How the points are linked:
mh: b>rp, c>dz, y>sr
zg: b>cf, c>qn, y>bm
jm: b>sb, c>cl, y>cf
tp: b>rg, c>bm, y>zb
gz: b>dr, c>cr, y>jq
zb: b>ql, c>jl, y>nf
fz: b>tc, c>zh, y>gp
nq: b>fh, c>fz, y>gm
rh: b>md, c>gz, y>jc
gd: b>gb, c>pz, y>dt
tm: b>jg, c>jf, y>fj
zr: b>tt, c>dp, y>nj
dl: b>tp, c>qp, y>zn
nl: b>gm, c>pr, y>zz
gs: b>qz, c>sr, y>cl
pr: b>gp, c>bb, y>nq
qb: b>tg, c>gn, y>tt
bn: b>fs, c>tm, y>gg
fr: b>sd, c>md, y>cm
zs: b>ns, c>bq, y>tm
rt: b>jq, c>fb, y>rh
lh: b>nc, c>bn, y>sd
pq: b>ms, c>sb, y>zd
dz: b>jc, c>rt, y>mg
gg: b>dz, c>fj, y>nc
rm: b>zn, c>ms, y>lb
fj: b>rt, c>ns, y>fs
tc: b>rr, c>fc, y>mq
cr: b>zs, c>mr, y>bg
nf: b>dh, c>rg, y>cn
mc: b>sj, c>bf, y>sf
bg: b>tm, c>tr, y>dr
qt: b>gh, c>bl, y>sj
zh: b>fc, c>zn, y>qj
jl: b>zd, c>cf, y>rg
mt: b>fq, c>nl, y>tg
hc: b>qp, c>sf, y>ms
cf: b>hc, c>nb, y>pq
dj: b>nf, c>tp, y>fc
dr: b>fj, c>zs, y>bn
qj: b>ff, c>dj, y>tc
zf: b>nj, c>gf, y>mr
hg: b>jm, c>gh, y>zg
cn: b>bb, c>ql, y>mn
dp: b>mt, c>ls, y>qb
ff: b>mn, c>nf, y>rr
jg: b>gz, c>dt, y>rt
qp: b>bm, c>hg, y>td
pz: b>zf, c>fq, y>bd
bf: b>lc, c>cm, y>qt
gb: b>tr, c>zf, y>cr
sd: b>mh, c>gg, y>ct
ct: b>sr, c>nc, y>mb
rp: b>cm, c>jc, y>hr
cd: b>gn, c>mq, y>dp
fs: b>rh, c>jg, y>dz
mn: b>fz, c>dh, y>pr
dh: b>zh, c>rm, y>bb
nm: b>nq, c>mn, y>nl
jc: b>lh, c>jq, y>fr
lp: b>zr, c>nh, y>zf
nj: b>sq, c>qb, y>bq
zn: b>zb, c>td, y>dj
bq: b>gd, c>tt, y>jf
fq: b>gf, c>gm, y>lp
nb: b>sf, c>qz, y>sb
mq: b>nm, c>ff, y>ls
gh: b>cl, c>mb, y>qn
jf: b>dt, c>sq, y>ns
nr: b>bf, c>rp, y>qz
cl: b>mc, c>nr, y>nb
gp: b>mq, c>qj, y>fh
tg: b>lp, c>zz, y>pz
nc: b>mg, c>fs, y>mh
ql: b>lb, c>zd, y>dh
gf: b>qb, c>cd, y>zr
lc: b>gs, c>ct, y>gh
qz: b>qt, c>hr, y>mc
fh: b>ls, c>tc, y>cd
sf: b>hg, c>qt, y>zc
dt: b>cr, c>bd, y>fb
qn: b>nb, c>gs, y>jm
sr: b>hr, c>mg, y>nr
rr: b>pr, c>cn, y>nm
bd: b>mr, c>lp, y>gb
fb: b>bg, c>gb, y>gz
tr: b>jf, c>nj, y>zs
hr: b>bl, c>fr, y>bf
gm: b>cd, c>gp, y>nh
cm: b>ct, c>lh, y>bl
fc: b>cn, c>zb, y>ff
mb: b>nr, c>mh, y>gs
rg: b>rm, c>pq, y>ql
bb: b>qj, c>lb, y>fz
ms: b>td, c>zc, y>dl
sb: b>zc, c>mc, y>hc
bm: b>pq, c>jm, y>jl
zc: b>zg, c>sj, y>qp
nh: b>dp, c>fh, y>gf
zz: b>nh, c>nq, y>fq
gn: b>zz, c>nm, y>mt
td: b>jl, c>zg, y>tp
ns: b>fb, c>gd, y>jg
sj: b>qn, c>lc, y>hg
zd: b>dl, c>hc, y>rm
ls: b>nl, c>rr, y>gn
jq: b>bn, c>bg, y>md
lb: b>dj, c>dl, y>zh
tt: b>pz, c>mt, y>sq
md: b>gg, c>dr, y>lh
bl: b>mb, c>sd, y>lc
mr: b>bq, c>zr, y>tr
sq: b>bd, c>tg, y>gd
mg: b>fr, c>rh, y>rp

The rows follow the links: the fewer symbols apart two points are, the more alike their rows tend to be.

Each row is also shifted at random along 4 hidden directions that mean nothing.

Name the point of each row.
[272, -12, 45, 13, -33, 49, 92, 123, -62, 2, 83, -60, 26, 34, -81, -40, -40, 122, 24, 48, 13, -22, -33, -5, -11, 53, -40, 74, -12, 75, -22, 30, 14, -12, 19, -19, 7, 0, -107, -92, -40, 37, -36, 50, 79, 40, -174, -46, 54, -58, -61, -89]: nh
[25, 26, -30, -25, 7, -30, -93, -124, 39, -1, -16, 22, -29, 42, 63, 57, 69, -89, 95, 41, -67, 65, 117, 69, -14, -64, 57, -92, 8, -61, 55, 27, -5, 15, -36, -28, -2, 6, 141, 65, -50, 14, 84, -65, -45, -70, 122, 81, -19, 21, 125, 84]: mc
[-307, -1, 78, 97, -85, -10, -40, 36, -25, -30, -82, 17, -16, -47, -12, -32, -52, -31, -105, 1, -43, 24, -49, -69, 85, 11, 39, -50, 1, 14, 20, -46, -66, -11, 35, 29, -3, -80, 30, -5, 19, 14, -61, 99, -21, 34, 57, 9, 81, 28, -69, 49]: bb
[128, 20, -54, -10, -17, -21, -20, 40, -54, 18, -137, -11, 70, 65, 189, -68, -45, -93, 77, -22, 17, -89, 117, -65, 18, -12, -83, -64, 5, 37, -53, -17, -36, -7, -34, -8, 0, -7, 13, 11, -17, -161, -85, -51, -75, 82, 236, -22, -38, -46, -25, 43]: mt
[-93, 10, 76, 44, 0, 87, 62, 49, 178, 63, -84, -49, 24, -18, -34, -52, -131, 75, -6, 5, 44, -23, 32, -122, 26, -130, -36, -71, 8, -28, -53, -134, -27, -16, -80, -72, -25, -63, -40, -33, 7, -15, -102, 76, 37, -47, -28, -6, 29, 138, -158, -80]: gn
[132, 19, -79, -57, -23, 68, -147, -200, -124, -68, -114, -2, -82, 87, 179, 76, 142, -96, -191, -168, -68, -54, 34, 14, 8, 23, 21, -12, 4, -61, -7, -171, -83, 13, 90, -33, -22, -18, 77, 193, 62, -134, 68, -10, -91, 42, 331, -62, -38, -101, 136, 200]: qn
[-178, 5, -61, 88, 47, -66, -54, 40, 68, 11, -152, 42, 75, -52, 79, -67, -83, -117, -17, -55, 85, -8, 22, -101, 85, -34, 8, -43, 10, 9, -2, -3, -4, -6, -29, 39, -11, 19, 66, -3, 57, -48, -95, -67, -75, 32, 129, 32, -73, 65, -80, 50]: mr
[25, 13, -9, 49, -65, 61, -32, 84, -173, -35, -73, -69, 45, 124, 93, -69, -24, 14, -2, -16, -13, -52, 78, -41, 45, 58, -28, 13, -8, 84, -11, -31, -46, -7, 53, -40, -5, -16, -12, -22, -45, -78, -71, 15, -12, 134, 132, -55, 23, -148, -32, 61]: nl
[-28, 16, -5, -103, -56, 21, -17, -71, -91, 1, -1, -14, -47, 76, 130, 36, 72, -30, 41, -2, -87, -63, 77, 48, -64, 8, -58, -46, 1, -23, -41, -26, -51, 8, -3, -27, -6, -33, -4, 62, -44, -108, 49, 5, -37, 13, 170, -36, 28, -72, 89, 35]: bm
[-378, 1, 21, -14, -46, 69, -11, -7, -129, -44, 77, -56, -42, 83, -32, 33, 74, 77, -39, 0, -64, 9, 1, 56, -19, 55, 15, 59, -2, 25, 27, -6, -11, 7, 72, -34, 0, -7, -29, 9, -39, 30, 47, 38, 46, 33, -40, -41, 46, -119, 57, 16]: hg
[-297, 10, 35, -77, -58, 7, 18, -23, -49, 20, 22, -10, -12, 53, 73, 8, 29, -2, 93, 44, -75, -48, 67, 24, -61, -9, -57, -48, -2, 0, -34, 3, -32, 6, -29, -18, 1, -39, -22, 9, -55, -63, 27, 18, -8, 8, 73, -14, 56, -31, 46, -21]: pq
[92, -23, 94, -57, -77, -13, 38, -55, -3, 9, 21, 47, -83, -94, -26, 38, 23, -3, -117, -11, -82, -42, -126, -9, -36, 21, -23, -28, -10, -36, -41, -55, -59, 6, 13, 48, -5, -79, -63, 40, 49, -20, 23, 124, -9, -28, 7, -34, 93, 53, -7, -33]: zb
[-102, 14, 58, -68, -11, 79, 7, -121, 140, 43, -3, -23, -69, 17, -8, 61, 20, 38, -2, -1, -51, 4, 47, -3, -43, -125, 2, -85, 7, -101, -25, -130, -40, 8, -59, -84, -26, -58, 21, 67, -8, -9, 46, 53, 17, -105, 32, 13, 32, 110, 13, -21]: zc
[-149, 3, -55, -96, 90, 22, 39, -110, 155, 51, -66, 36, -22, -64, 60, 37, 3, -29, -82, -110, 65, -80, -38, -49, -53, -83, -58, -12, 7, -88, -86, -124, 1, 0, -60, -8, -20, 21, -41, 88, 108, -104, 7, -27, -34, -60, 67, -28, -85, 124, -19, -27]: mg
[-287, 17, -84, -41, 89, 32, 16, -4, 76, 43, -30, -38, 56, 56, 69, -17, -26, -5, 89, -31, 78, -37, 99, -16, -28, -65, -52, -2, 4, -7, -38, -23, 43, 4, -56, -54, -12, 64, -6, 1, -1, -61, -20, -107, 2, -5, 33, -9, -97, 15, -7, -16]: rh
[13, -5, 34, 18, 14, 3, 87, 89, 84, 39, -27, -4, 37, -59, -37, -55, -102, 40, -10, -4, 66, -41, -49, -85, 11, -26, -57, 6, -1, 11, -54, -38, 11, -17, -40, 8, -7, -18, -89, -54, 36, -21, -86, 38, 24, 0, -82, -21, 3, 74, -124, -92]: qb
[155, -18, 1, -31, 32, -28, -11, -87, 12, -23, 107, 40, -68, -58, -104, 84, 84, 21, -69, -1, -29, 62, -96, 88, -32, 32, 63, 62, -1, -42, 49, 32, 35, 15, 43, 38, 9, 22, 7, 37, 34, 98, 104, 2, 21, -66, -119, 21, 2, 17, 79, 1]: lc
[211, 16, 17, 43, -50, 64, -31, 53, -89, -16, -58, -62, 28, 101, 53, -42, -22, 17, 23, 17, -22, -14, 84, -33, 38, 0, -7, -23, -4, 42, 6, -31, -33, -3, 16, -53, -5, -27, 17, -22, -54, -37, -46, 16, 4, 64, 91, -23, 33, -79, -24, 37]: ls
[-340, 10, -102, 26, 66, 29, -20, 77, -78, -14, -4, -64, 83, 122, 46, -45, -15, 28, 94, -15, 85, -16, 105, 6, 17, 32, -14, 69, -1, 71, 9, 39, 61, 1, 16, -49, 5, 96, 4, -47, -42, -20, -31, -116, 14, 82, -4, -17, -95, -123, 8, 19]: rt
[-225, -5, 56, -55, -79, -59, 25, -1, -59, 17, 8, 43, -22, -27, 57, -2, 11, -49, 41, 44, -81, -46, -14, 11, -43, 36, -57, -54, -9, 5, -36, 44, -49, 4, -17, 47, 8, -65, -28, 7, -26, -59, 5, 53, -33, 12, 76, -10, 75, -11, 22, -10]: rm
[22, 17, 9, 86, -67, 17, -72, 50, -73, -25, -92, -38, 36, 81, 75, -51, -29, -47, 44, 26, -41, 22, 113, -33, 74, -11, 30, -68, -1, 38, 35, -7, -50, -10, 7, -39, -2, -43, 77, -12, -63, -17, -50, 6, -23, 55, 151, 17, 42, -66, -8, 87]: gp
[-152, -11, 3, 3, 8, -4, -35, -59, -17, -33, 61, 20, -50, -16, -65, 58, 64, 10, -66, -12, -31, 62, -55, 57, -8, 31, 62, 36, -6, -27, 48, 14, 17, 8, 48, 17, 8, 7, 33, 31, 17, 73, 75, 7, 16, -37, -62, 20, 12, -15, 62, 32]: qt
[-37, -5, -96, 94, 29, -30, -81, 80, -152, -75, -54, -1, 67, 31, 52, -54, 1, -56, -62, -70, 69, 10, -8, -16, 82, 111, 35, 92, 0, 83, 46, 47, 22, -10, 91, 42, 5, 70, 39, -25, 19, -9, -49, -75, -37, 131, 68, -17, -68, -136, -6, 98]: jf
[24, -4, -61, -79, 51, -65, -9, -99, 19, 5, 18, 73, -27, -57, 46, 54, 68, -79, -10, -41, 4, -16, -38, 50, -48, 19, -14, 7, 7, -35, -7, 34, 22, 5, -8, 52, 5, 40, 15, 62, 51, -36, 62, -61, -49, -31, 38, 11, -59, 22, 80, 18]: sr
[460, -1, 67, 70, -60, 14, -50, -13, 13, -23, -22, -4, -41, -1, -44, 7, 3, -3, -32, 41, -65, 66, 9, 4, 50, -25, 74, -47, -1, -13, 47, -23, -38, -6, 14, -15, -1, -57, 68, 3, -25, 61, 12, 65, 9, -26, 12, 33, 69, 24, -2, 43]: fz
[-79, -3, 59, -30, -83, -101, 3, 0, -37, 18, 12, 61, -12, -52, 46, -1, 10, -76, 74, 83, -92, -11, 3, 20, -28, 24, -19, -88, -1, -1, -1, 87, -47, 11, -36, 58, 17, -61, 10, -3, -45, -20, 12, 42, -46, -5, 60, 32, 82, 13, 31, -7]: ql
[-238, 7, -29, -3, 13, -32, -75, -81, 6, -20, -5, 30, -20, 12, 23, 49, 54, -62, 23, 11, -33, 57, 49, 50, 5, -17, 57, -33, 1, -38, 47, 18, -2, 14, 1, 4, 1, 14, 95, 47, -12, 30, 58, -40, -27, -34, 67, 47, -16, 2, 88, 76]: gh
[199, 4, 35, 35, -84, -76, -85, -36, -61, -27, -71, 57, -23, -24, 77, -2, 17, -121, -7, 25, -94, 9, 24, -10, 38, 14, 32, -96, 1, -6, 25, 27, -74, 3, 12, 44, 5, -65, 87, 30, -18, -25, -1, 40, -72, 23, 173, 32, 64, -5, 42, 94]: fc
[92, -2, -19, 90, 82, 76, -25, -22, 154, -1, -84, -9, -2, -59, -74, -2, -58, 40, -171, -99, 107, 41, -69, -87, 80, -73, 58, 28, 4, -43, 8, -146, 16, -9, 13, -29, -26, 18, 15, 25, 107, 47, -51, 6, 13, -45, -48, -5, -71, 120, -106, 26]: zs
[-174, 9, -34, 37, 2, -105, 23, 136, -14, 39, -57, 21, 114, -1, 90, -100, -98, -85, 186, 69, 48, -27, 86, -42, 20, 10, -64, -48, 1, 81, -26, 136, 25, -12, -68, 41, 24, 26, 11, -92, -54, -57, -93, -80, -43, 64, 57, 27, -28, -16, -60, -30]: lp
[-40, 8, -90, -100, 71, -115, -4, -66, 57, 49, 6, 65, 35, -14, 116, 22, 32, -117, 189, 37, 5, -17, 94, 55, -73, -29, -41, -62, 15, -31, -19, 118, 45, 16, -95, 32, 6, 58, 55, 22, -23, -70, 48, -137, -67, -44, 89, 53, -87, 32, 96, -3]: mh
[-147, -15, -52, -51, 28, -52, 2, -42, -83, -37, 64, 52, -26, -49, -9, 46, 77, -23, -81, -55, 5, -22, -107, 56, -37, 109, -5, 97, -8, 12, 3, 51, 23, 3, 60, 73, 13, 45, -39, 29, 57, -5, 55, -30, -20, 26, -37, -28, -35, -53, 67, 11]: hr
[-115, 5, 57, -52, -17, 77, 12, -97, 108, 28, 34, -35, -64, 25, -42, 59, 25, 52, 21, 36, -53, 21, 39, 27, -41, -97, 19, -62, -2, -73, -2, -75, -16, 9, -43, -72, -12, -45, 10, 40, -33, 32, 61, 45, 40, -92, -24, 19, 43, 70, 30, -33]: sb
[181, -7, -32, 89, 55, -79, -27, 61, 55, 1, -6, 30, 65, -44, -40, -35, -52, -39, 65, 37, 65, 71, 14, 0, 46, -7, 44, 9, -2, 21, 44, 94, 47, -4, -25, 36, 13, 47, 60, -61, -2, 75, -31, -66, -6, -5, -72, 61, -47, 37, -33, 1]: gd
[299, 20, -96, -14, 103, 104, -45, -98, 111, 7, -97, -36, -4, 51, 61, 22, 10, 3, -78, -124, 86, -27, 56, -48, 15, -91, 6, 7, 15, -67, -25, -166, 17, 2, -12, -87, -34, 46, 36, 86, 72, -60, 0, -72, -12, -32, 101, -23, -117, 49, -4, 56]: fj
[76, 15, -94, 38, 82, 48, -40, -3, 33, -12, -57, -42, 38, 77, 30, -8, -3, 4, -2, -67, 83, 15, 73, -22, 36, -32, 24, 35, 12, -5, 17, -46, 40, -3, 8, -56, -11, 67, 50, 18, 11, -10, -24, -91, 2, 12, 37, -1, -102, -24, -4, 49]: gz
[196, 11, 53, 21, -67, -102, -67, -52, 75, 25, -82, 71, -16, -59, 64, 0, -14, -129, 67, 71, -85, 46, 55, -12, 26, -72, 38, -162, 11, -49, 21, 31, -62, 4, -66, 25, 1, -85, 113, 29, -28, -6, 4, 28, -72, -54, 158, 81, 60, 102, 16, 58]: zh
[-82, 9, -92, -9, 67, 56, 2, 28, -56, -16, 6, -66, 51, 97, 31, -14, 14, 44, 27, -52, 78, -23, 66, 16, -7, 23, -13, 83, 5, 39, -4, -5, 56, 2, 23, -50, -5, 80, -16, -9, -7, -28, -15, -94, 24, 52, -9, -34, -93, -91, 22, 12]: jq
[-96, 7, -59, -31, 28, -121, -62, -53, -5, -6, 40, 66, 15, -13, 49, 42, 59, -109, 152, 67, -42, 58, 67, 95, -33, 6, 41, -43, 3, -15, 51, 152, 35, 12, -35, 54, 23, 45, 110, 14, -45, 27, 83, -102, -48, -34, 51, 82, -39, -11, 123, 48]: bf
[260, 11, 54, 63, -45, 60, -25, 21, 28, 0, -49, -49, 5, 47, -21, -22, -42, 34, 0, 27, -22, 30, 55, -37, 51, -55, 29, -55, 5, 3, 19, -64, -39, 0, -3, -57, -10, -52, 37, -12, -35, 27, -33, 53, 23, -2, 23, 12, 54, 16, -41, 21]: nm

Where do the symbols, taken in turn from left to right, take each start?
Answer with the point's name.
[-108, 25, 52, 81, -47, -86, -86, -15, 146, 43, -135, 44, 27, -34, 66, -38, -79, -136, 128, 99, -59, 77, 129, -52, 69, -138, 56, -213, 5, -47, 31, 17, -57, -1, -106, -4, -13, -81, 161, 1, -55, 11, -46, 8, -67, -58, 174, 111, 44, 143, -26, 57]
y b y b y: gm
[-187, 6, 1, -1, 40, -76, -38, -78, 146, 30, 34, 53, -4, -40, -28, 44, 23, -67, 139, 90, -31, 99, 64, 61, -11, -82, 75, -98, 10, -66, 59, 89, 32, 16, -76, 9, 10, 13, 126, 12, -41, 87, 73, -54, -10, -112, -20, 112, -19, 112, 67, 7]
y b b b: nb
[63, 8, -87, 77, 63, -11, -54, 56, -26, -26, -6, -35, 74, 69, 18, -30, -11, -16, 92, 10, 70, 56, 96, 16, 43, 3, 49, 33, 6, 45, 60, 76, 62, -3, 7, -23, 7, 84, 78, -46, -43, 41, -12, -118, 0, 35, -1, 36, -80, -72, 22, 50]
y c c: bq
[-239, -15, 4, -33, 49, -46, 26, -57, 127, 26, 56, 61, -28, -107, -80, 40, 18, -10, -22, -1, 21, 34, -91, 20, -33, -23, 22, 10, 7, -56, 4, 23, 36, 2, -25, 45, 2, 18, 3, 20, 59, 47, 56, 1, -3, -89, -111, 35, -29, 112, 14, -48]
y b b: qz
[52, -16, 74, 18, -108, -114, 7, 59, -105, -14, 90, 49, -4, -40, -36, -8, 16, -34, 99, 134, -100, 45, -26, 66, -13, 78, 25, -29, -7, 48, 46, 174, -16, 2, 6, 75, 27, -40, 12, -71, -88, 67, 31, 43, -2, 19, -52, 42, 105, -52, 45, -17]
c c y: zd
[-424, 17, 27, 100, -63, 70, -22, 106, -63, -9, -123, -71, 47, 76, 55, -83, -89, 16, -33, -17, 16, -34, 64, -104, 87, -9, -10, -33, -4, 58, -15, -84, -57, -11, 21, -54, -16, -51, 1, -32, -27, -51, -116, 48, 1, 91, 109, -36, 35, -49, -105, 40]
c b y y y: zz
[-186, 25, -82, -67, 94, -62, 32, 15, 128, 82, 29, -7, 89, 51, 70, -19, -38, -37, 316, 103, 50, 16, 190, 44, -69, -105, -40, -81, 18, -15, -9, 132, 80, 9, -145, -40, 4, 81, 51, -51, -98, -21, 16, -167, -5, -67, -1, 71, -86, 44, 41, -66]
y y y: sr
[20, 4, 34, -35, -9, 97, -29, -129, 25, -27, 14, -26, -98, 22, -43, 81, 82, 43, -135, -54, -55, 19, -40, 31, -15, -27, 41, 17, -6, -65, 9, -132, -30, 15, 39, -51, -17, -31, 11, 90, 33, 26, 80, 55, 27, -58, 0, -23, 21, 14, 54, 42]
c c c y: cm
[-56, 23, -47, 41, 115, 66, -3, -25, 223, 52, -53, -40, 47, 23, -35, -8, -71, 33, 63, -13, 102, 50, 87, -48, 26, -155, 29, -33, 11, -60, 5, -77, 52, -2, -83, -86, -26, 44, 60, -6, 14, 31, -27, -69, 31, -91, -40, 53, -94, 132, -61, -20]
b c b y: gz
[91, 16, -1, -64, -31, 26, -35, -72, -66, -13, 70, -36, -44, 100, 29, 57, 90, 9, 87, 46, -88, 24, 91, 94, -51, -7, 28, -21, -2, -19, 31, 28, -10, 15, 3, -48, 3, -4, 49, 32, -79, 17, 97, -16, 12, -25, 40, 12, 28, -71, 122, 30]
y c c: qz
[-41, 26, 15, -46, 11, 4, -52, -143, 190, 55, -30, 8, -29, 40, 45, 59, 23, -49, 149, 69, -70, 74, 158, 38, -26, -177, 46, -170, 12, -116, 23, -36, -13, 17, -115, -77, -16, -34, 137, 60, -60, 17, 69, -29, -18, -143, 105, 90, -4, 131, 75, 23]
b y b: cf
[65, -2, 44, -108, -68, 15, 17, -97, -48, 1, -20, 20, -82, -21, 68, 44, 54, -24, -105, -62, -80, -94, -58, -11, -60, 16, -63, -26, 0, -42, -68, -100, -79, 6, 14, 11, -9, -71, -70, 95, 47, -114, 26, 85, -41, 4, 124, -65, 52, 6, 37, 12]
c c c: gh
[-164, 12, 48, -66, -30, 37, 24, -51, 30, 27, 59, -34, -38, 60, -10, 44, 31, 49, 95, 70, -69, 15, 71, 59, -54, -55, -7, -54, 2, -33, -2, -4, -6, 13, -41, -61, -2, -29, 12, 10, -75, 20, 58, 23, 39, -65, -26, 16, 53, 8, 56, -37]
y c c b: mc
[-169, 11, 109, 110, -45, -23, -20, 19, 181, 39, -71, 20, 8, -69, -75, -27, -97, -23, 38, 95, -26, 93, 21, -63, 81, -121, 71, -138, 0, -46, 44, -19, -36, -9, -77, -13, -8, -91, 92, -37, -28, 86, -51, 84, 8, -80, -24, 96, 79, 166, -93, -10]
b y y b y: cd
[184, -8, 63, -100, -76, -4, 35, -56, -87, -4, 57, 22, -73, -22, 15, 48, 70, 9, -43, -5, -95, -60, -66, 37, -73, 52, -51, -5, -5, -12, -41, -3, -52, 5, 19, 28, 7, -54, -68, 40, 0, -47, 56, 84, -2, 1, 25, -49, 80, -30, 55, -22]
b y c: zd
[265, -7, -26, 12, 17, -47, 25, 62, -10, 11, -42, 31, 43, -38, 43, -48, -44, -43, 8, -24, 50, -44, -24, -48, 12, 29, -48, 9, 2, 34, -30, 32, 4, -8, -14, 45, 5, 16, -32, -32, 25, -48, -63, -23, -33, 43, 22, -17, -30, 4, -50, -15]
c b y c: zz
[-150, 3, -93, -94, 58, 15, 23, -34, -67, -9, -1, -6, 7, 27, 95, 19, 47, -10, -37, -95, 45, -94, -14, 8, -50, 47, -74, 76, 1, 7, -59, -29, 26, 1, 23, 5, -4, 66, -66, 44, 48, -110, 11, -66, -23, 51, 61, -70, -84, -65, 39, 9]
y b: mh
[154, 9, 23, 92, -79, -4, -76, 47, -113, -40, -48, -28, 19, 71, 40, -37, -10, -32, 29, 39, -62, 37, 74, 0, 68, 32, 49, -41, -1, 51, 47, 28, -37, -4, 40, -14, 6, -36, 83, -24, -68, 18, -24, 23, -12, 68, 102, 18, 49, -94, 16, 86]
y b y y: nh
[62, 5, 27, -112, -62, 47, 7, -112, -65, -4, -33, 10, -78, 9, 96, 48, 72, -14, -122, -85, -75, -105, -39, -11, -58, 17, -70, -21, -2, -43, -79, -130, -81, 7, 27, -4, -14, -61, -66, 114, 55, -135, 31, 78, -31, 14, 159, -82, 46, -16, 44, 27]
b c c: sf
